Here is a tiny trained network, its code and every weight. The questions are about switching its units off for an input and a target symbol, where a switched-off unit gives its printed mean instead of its output.

import numpy as np


def w(rows, s, z=0):
    codes = np.array(rows[::2]) - 128.0
    scale = np.full(codes.shape[1], s)
    scale[-1] = z or s
    return codes * scale


def norm(h):
    return h / np.sqrt((h * h).mean(-1, keepdims=True) + 1e-5)


def f(y):
    return np.maximum(y, 0)


def softmax(a):
    e = np.exp(a - a.max(-1, keepdims=True))
    return e / e.sum(-1, keepdims=True)


def log_softmax(a):
    a = a - a.max(-1, keepdims=True)
    return a - np.log(np.exp(a).sum(-1, keepdims=True))


def net(x, mask):
    ids = ['ΓΘΛΞΣΩδεητ'.index(c) for c in x.split()]
    T = len(ids)
    res = E[ids] + P[:T]
    u = 0
    for l in range(2):
        r = norm(res)
        for j in range(2):
            rows = slice(2 * j, 2 * j + 2)
            q, k, v = (r @ M[l][rows].T for M in (Q, K, V))
            z = softmax(np.where(np.tri(T) > 0, q @ k.T / 2**0.5, -1e9)) @ v
            o = O[l][rows]
            res = res + np.where(mask[u + j], z, o[:, -1]) @ o[:, :-1]
        u += 2
        y = f(norm(res) @ A[l][:, :-1].T + A[l][:, -1])
        res = res + np.where(mask[u : u + 4], y, B[l][:, -1]) @ B[l][:, :-1]
        u += 4
    return log_softmax(norm(res)[-1] @ U[:, :-1].T + U[:, -1])


Q, K, V, O, A, B = {}, {}, {}, {}, {}, {}
E = w([
[129,70,153,105,114,130,115,121,201,158,156],'Γ',
[166,137,150,73,134,75,90,111,127,211,172],'Θ',
[146,45,149,66,192,129,75,156,106,190,185],'Λ',
[112,90,125,122,137,98,45,81,99,238,72],'Ξ',
[108,66,156,94,60,121,126,133,103,118,127],'Σ',
[187,122,123,126,90,149,21,150,108,162,147],'Ω',
[154,63,209,47,216,134,4,58,135,179,229],'δ',
[75,107,207,94,183,126,71,188,84,209,124],'ε',
[103,130,203,123,156,74,178,129,191,146,168],'η',
[186,66,172,120,162,79,113,116,95,81,104],'τ',
],0.0018)
P = w([
[102,170,93,155,114,161,152,106,119,85,139],'0',
[121,71,107,121,206,64,127,154,117,168,188],'1',
[164,70,253,113,100,151,141,51,117,140,116],'2',
[122,155,138,116,151,133,129,160,142,99,87],'3',
[127,127,100,113,165,99,126,129,120,134,166],'4',
[183,69,161,177,115,85,229,160,53,199,126],'5',
[118,176,136,115,149,153,123,142,145,90,90],'6',
],0.0039)
Q[0] = w([
[38,204,11,76,153,111,31,74,199,71,187],'0.h0',
[114,134,52,95,170,74,169,220,116,144,128],'0.h0',
[185,160,33,202,119,158,104,56,180,132,151],'0.h1',
[151,3,149,150,64,78,203,125,95,213,163],'0.h1',
],0.0039)
K[0] = w([
[148,87,150,136,99,132,165,27,77,199,253],'0.h0',
[175,55,191,32,173,33,125,163,175,182,135],'0.h0',
[114,142,130,186,181,158,151,171,156,146,107],'0.h1',
[166,105,180,61,119,10,101,182,162,173,132],'0.h1',
],0.0045)
V[0] = w([
[154,133,146,252,102,127,104,145,190,74,64],'0.h0',
[163,224,99,154,87,121,67,140,127,231,124],'0.h0',
[185,98,123,153,38,142,136,60,125,108,92],'0.h1',
[122,62,141,126,156,111,154,44,112,185,222],'0.h1',
],0.0023)
O[0] = w([
[147,176,105,27,180,192,155,181,109,212,190,44],'0.h0',
[145,153,247,29,66,4,130,159,124,106,187,93],'0.h0',
[70,139,139,128,200,33,44,117,140,88,184,78],'0.h1',
[161,230,79,15,112,219,162,114,107,135,66,253],'0.h1',
],0.0023)
A[0] = w([
[175,107,171,72,138,105,49,125,176,136,125,49],'0.n0',
[230,67,23,60,132,107,87,128,171,137,193,11],'0.n1',
[139,77,35,67,180,91,170,3,248,199,147,22],'0.n2',
[216,78,101,150,207,163,152,161,48,62,151,47],'0.n3',
],0.0022,0.0012)
B[0] = w([
[129,127,116,136,106,143,122,187,193,110,83,214],'0.n0',
[137,39,104,54,99,134,117,204,105,144,138,224],'0.n1',
[255,80,151,153,70,187,70,108,102,113,114,250],'0.n2',
[96,110,75,100,145,76,97,78,167,123,93,213],'0.n3',
],0.0035,0.0014)
Q[1] = w([
[121,125,101,205,108,49,254,153,62,183,138],'1.h0',
[181,106,57,138,70,32,168,117,43,141,167],'1.h0',
[103,223,201,66,141,180,19,103,212,23,47],'1.h1',
[25,222,91,182,217,34,157,160,93,141,146],'1.h1',
],0.0049)
K[1] = w([
[121,118,197,75,173,89,133,227,202,124,43],'1.h0',
[181,75,111,81,132,116,96,181,145,151,51],'1.h0',
[111,170,101,200,99,151,166,53,79,124,255],'1.h1',
[88,147,148,145,228,128,194,187,123,161,104],'1.h1',
],0.0065)
V[1] = w([
[181,71,56,110,171,122,37,136,134,136,85],'1.h0',
[167,167,76,123,167,70,197,107,253,116,111],'1.h0',
[180,110,173,73,219,78,52,53,68,160,97],'1.h1',
[45,130,94,104,146,72,156,134,127,171,35],'1.h1',
],0.0037)
O[1] = w([
[88,176,173,100,54,127,160,67,234,120,75,208],'1.h0',
[92,68,185,56,170,80,97,10,33,117,108,4],'1.h0',
[143,240,153,194,245,133,45,130,71,96,149,174],'1.h1',
[116,104,142,94,96,243,19,171,171,2,167,54],'1.h1',
],0.0035,0.0015)
A[1] = w([
[34,98,9,132,88,20,92,230,239,136,204,33],'1.n0',
[211,60,226,228,78,90,196,123,98,215,104,35],'1.n1',
[35,150,10,62,53,121,180,108,220,144,85,3],'1.n2',
[202,254,60,146,176,191,52,173,160,180,111,54],'1.n3',
],0.0028,0.0027)
B[1] = w([
[81,65,194,200,151,105,71,3,104,128,116,190],'1.n0',
[70,134,73,158,139,108,69,165,173,74,173,252],'1.n1',
[198,205,242,105,126,127,65,198,78,116,192,193],'1.n2',
[52,102,143,104,118,140,196,122,76,127,158,250],'1.n3',
],0.0052,0.0025)
U = w([
[197,120,101,125,212,102,108,139,32,154,145,136],'Γ',
[166,68,65,180,100,215,123,160,183,147,121,177],'Θ',
[226,185,186,92,96,171,124,172,121,108,128,129],'Λ',
[99,63,207,142,95,64,55,112,105,101,187,5],'Ξ',
[94,148,108,97,111,133,103,61,183,46,53,185],'Σ',
[113,187,145,153,138,191,206,63,98,186,80,181],'Ω',
[108,162,109,255,176,80,113,95,166,142,134,101],'δ',
[123,167,113,72,79,39,158,173,171,168,165,120],'ε',
[94,46,88,30,104,137,179,95,125,146,114,140],'η',
[80,174,96,153,185,191,99,194,121,75,199,114],'τ',
],0.0064,0.0031)

Each question gives the input, a string of symbols that net reads in full, and the target symbol t.
The units are the heads (2 rows each of Q, K, V and O) and the neurons (one row each of A and B). Each row of codes is followed by its name. A weight is (code - 128) times the scale printed after its matrix; where a second scale follows, it is the last column's (O, A, B and U).
mask holds one flag per unit, layer by layer, with each layer's heads first. A switched-off unit (its flag False) gives its mean, the last column of its rows in O or B, instead of its output. The means were averaged over made-up inputs and are rounded, as every weight is.
A unit's drop is (log p(t) with every unit on - log p(t) with that unit switched off) / (log p(t) with every unit on - log p(t) with every unit switched off).
The circuit of an input: a set's keep is (log p(t) with only the set's units on - log p(t) with every unit switched off) / (log p(t) with every unit on - log p(t) with every unit switched off). Starting from all 12 units, units are removed one at a time, each time the one whose removal leaves the highest keep (on an exact tie, the one counted first), for as long as the keep stays at least 0.8.
units of the circuit, in order: the units of the circuit, biggest drop first
k most important neurons: the k neurons with the biggest drops, biggest first
k most important neurons of layer l: the k neurons of layer l with the biggest drops, biggest first
heads that matter: for each layer, one digit per head in row order, 1 if its drop is at least 0.15 and else 0, layers parted by /
input Θ Ω ε Ω Γ Γ, target ε: units of the circuit, in order : (0.h0, 1.n1, 1.h0)
input Ω Λ Σ δ Σ, target Λ: heads that matter : 00 / 10
input ε τ η, target τ: 2 most important neurons : (1.n1, 0.n2)
input δ Θ Θ η δ ε Γ, target Ω: units of the circuit, in order : (1.h1, 1.n1)
input Θ Θ ε Ω Ω, target Ξ: 2 most important neurons : (1.n0, 0.n1)
input τ Σ δ η Γ, target Θ: units of the circuit, in order : (0.n2, 1.n2)
input ε Σ Ω τ ε ε, target Ω: units of the circuit, in order : (0.h0, 1.h0)
input Γ Λ Θ ε Σ Ξ Σ, target ε: most important neuron of layer 1 : (1.n2)
input δ δ Λ Σ Ω, target Ξ: 2 most important neurons of layer 0 : (0.n1, 0.n3)
input η Θ Λ Θ Θ Ξ Ω, target η: heads that matter : 00 / 11
input Θ Λ Γ Γ Γ Γ Λ, target Γ: units of the circuit, in order : (1.h0, 0.h0, 1.h1)
input ε Θ τ Θ Σ Ξ, target Ξ: units of the circuit, in order : (1.h0, 1.n1, 0.h0)
input Ξ Ω Θ δ Σ τ, target δ: units of the circuit, in order : (1.n1, 1.h1, 1.h0)
input Σ Θ Λ Ξ ε Λ Σ, target Ξ: units of the circuit, in order : (0.h1, 1.n0, 1.h1, 1.n2)
input ε η Γ τ τ η Ξ, target Θ: heads that matter : 01 / 11
input δ Ξ η Γ Ξ η Σ, target Ω: units of the circuit, in order : (1.h1)
input Λ η Λ Γ τ τ Γ, target Λ: units of the circuit, in order : (1.n2, 1.h1)
input Σ ε ε Θ Ω Θ, target Ξ: 2 most important neurons : (0.n0, 1.n1)
input δ δ τ τ ε Ω ε, target Ω: heads that matter : 00 / 01
input δ τ Ξ, target δ: units of the circuit, in order : (1.h1, 1.n1)
input δ Ξ Σ Ω Ω Θ Ξ, target Ω: units of the circuit, in order : (1.n1, 1.n3)
input Ω η Ω Λ Ξ η, target Σ: heads that matter : 00 / 11
input Ξ Ξ Ξ ε Θ Σ η, target τ: heads that matter : 11 / 11
